Below are the code and all the weights of a small trained network. Each question names an input and a class and asks about switching units off, where a switched-off unit gives its printed mean instead of its output.

import numpy as np


def w(rows, s, z=0):
    codes = np.array(rows[::2]) - 128.0
    scale = np.full(codes.shape[1], s)
    scale[-1] = z or s
    return codes * scale


def norm(h):
    return h / np.sqrt((h * h).mean(-1, keepdims=True) + 1e-5)


def f(y):
    return np.maximum(y, 0)


def log_softmax(a):
    a = a - a.max(-1, keepdims=True)
    return a - np.log(np.exp(a).sum(-1, keepdims=True))


def net(x, mask):
    res = np.array(x, float).reshape(1, 3) / 4 @ E
    u = 0
    for l in range(3):
        y = f(norm(res) @ A[l][:, :-1].T + A[l][:, -1])
        res = res + np.where(mask[u : u + 5], y, B[l][:, -1]) @ B[l][:, :-1]
        u += 5
    return log_softmax(norm(res)[-1] @ U[:, :-1].T + U[:, -1])


A, B = {}, {}
E = w([
[224,77,67],'x0',
[217,24,128],'x1',
[214,254,243],'x2',
],0.005)
A[0] = w([
[2,4,202,115],'0.n0',
[218,158,129,1],'0.n1',
[234,81,177,155],'0.n2',
[148,68,187,245],'0.n3',
[67,40,148,133],'0.n4',
],0.0066,0.0012)
B[0] = w([
[133,120,255,249],'0.n0',
[151,102,150,204],'0.n1',
[97,159,158,255],'0.n2',
[226,125,82,202],'0.n3',
[232,98,119,213],'0.n4',
],0.0099,0.0031)
A[1] = w([
[117,159,236,186],'1.n0',
[105,132,203,164],'1.n1',
[99,119,9,158],'1.n2',
[160,112,184,48],'1.n3',
[118,73,55,6],'1.n4',
],0.012,0.0027)
B[1] = w([
[90,204,84,254],'1.n0',
[124,152,87,203],'1.n1',
[83,2,189,159],'1.n2',
[50,73,244,177],'1.n3',
[101,47,109,154],'1.n4',
],0.0095,0.0082)
A[2] = w([
[224,36,78,119],'2.n0',
[246,170,125,65],'2.n1',
[139,107,103,138],'2.n2',
[59,95,107,255],'2.n3',
[89,221,177,215],'2.n4',
],0.011,0.0021)
B[2] = w([
[60,173,40,190],'2.n0',
[86,62,228,158],'2.n1',
[96,127,119,140],'2.n2',
[254,250,253,178],'2.n3',
[187,119,76,255],'2.n4',
],0.0072,0.0089)
U = w([
[209,254,136,153],'0',
[192,104,203,2],'1',
[151,181,20,195],'2',
],0.0086,0.00061)

Each question gives the input, the list of numbers given to net, and the class t.
The units are the neurons (one row each of A and B). Each row of codes is followed by its name. A weight is (code - 128) times the scale printed after its matrix; where a second scale follows, it is the last column's (A, B and U).
mask holds one flag per neuron, layer by layer. A switched-off neuron (its flag False) gives its mean, the last column of its row in B, instead of its output. The means were averaged over made-up inputs and are rounded, as every weight is.
A unit's drop is (log p(t) with every unit on - log p(t) with that unit switched off) / (log p(t) with every unit on - log p(t) with every unit switched off).
The circuit of an input: a set's keep is (log p(t) with only the set's units on - log p(t) with every unit switched off) / (log p(t) with every unit on - log p(t) with every unit switched off). Starting from the 12 units with the biggest drops (on a tie, the unit counted first), units are removed one at a time, each time the one whose removal leaves the highest keep (on an exact tie, the one counted first), for as long as the keep stays at least 0.8.
circuit, biggest first: the units of the circuit, biggest drop first
unit that matters most: the unit with the biggest drop
k most important neurons: the k neurons with the biggest drops, biggest first
top k neurons in layer l: the k neurons of layer l with the biggest drops, biggest first
input [6,-5,-3], class 1: circuit, biggest first	(1.n2)
input [-7,0,-7], class 0: 3 most important neurons	(0.n0, 2.n3, 1.n0)
input [5,1,1], class 1: 3 most important neurons	(0.n2, 0.n0, 2.n3)
input [-2,-1,4], class 2: circuit, biggest first	(0.n0, 2.n3, 2.n4)
input [-2,-2,-6], class 0: 2 most important neurons	(0.n0, 2.n3)
input [8,-3,-3], class 1: 2 most important neurons	(1.n2, 2.n3)
input [8,-1,-2], class 1: top 2 neurons in layer 0	(0.n0, 0.n4)
input [8,0,-8], class 1: 2 most important neurons	(1.n2, 1.n0)
input [-1,-8,-7], class 0: 3 most important neurons	(0.n0, 2.n3, 0.n3)
input [-5,-6,-7], class 0: top 2 neurons in layer 2	(2.n3, 2.n0)
input [8,2,2], class 1: 3 most important neurons	(2.n1, 0.n2, 2.n4)
input [-1,1,-3], class 1: top 3 neurons in layer 0	(0.n0, 0.n4, 0.n2)
input [-3,-2,-5], class 0: 2 most important neurons	(0.n0, 1.n0)
input [-3,-6,-7], class 0: circuit, biggest first	(2.n3)
input [2,-3,-6], class 1: 3 most important neurons	(2.n3, 1.n0, 2.n4)
input [1,-2,-6], class 1: top 3 neurons in layer 0	(0.n4, 0.n2, 0.n0)
input [-1,-1,3], class 2: circuit, biggest first	(0.n0, 2.n3)
input [-2,1,-4], class 1: top 2 neurons in layer 0	(0.n4, 0.n0)
input [4,-2,-4], class 1: 2 most important neurons	(1.n2, 2.n3)
input [-2,-1,2], class 2: unit that matters most	0.n0
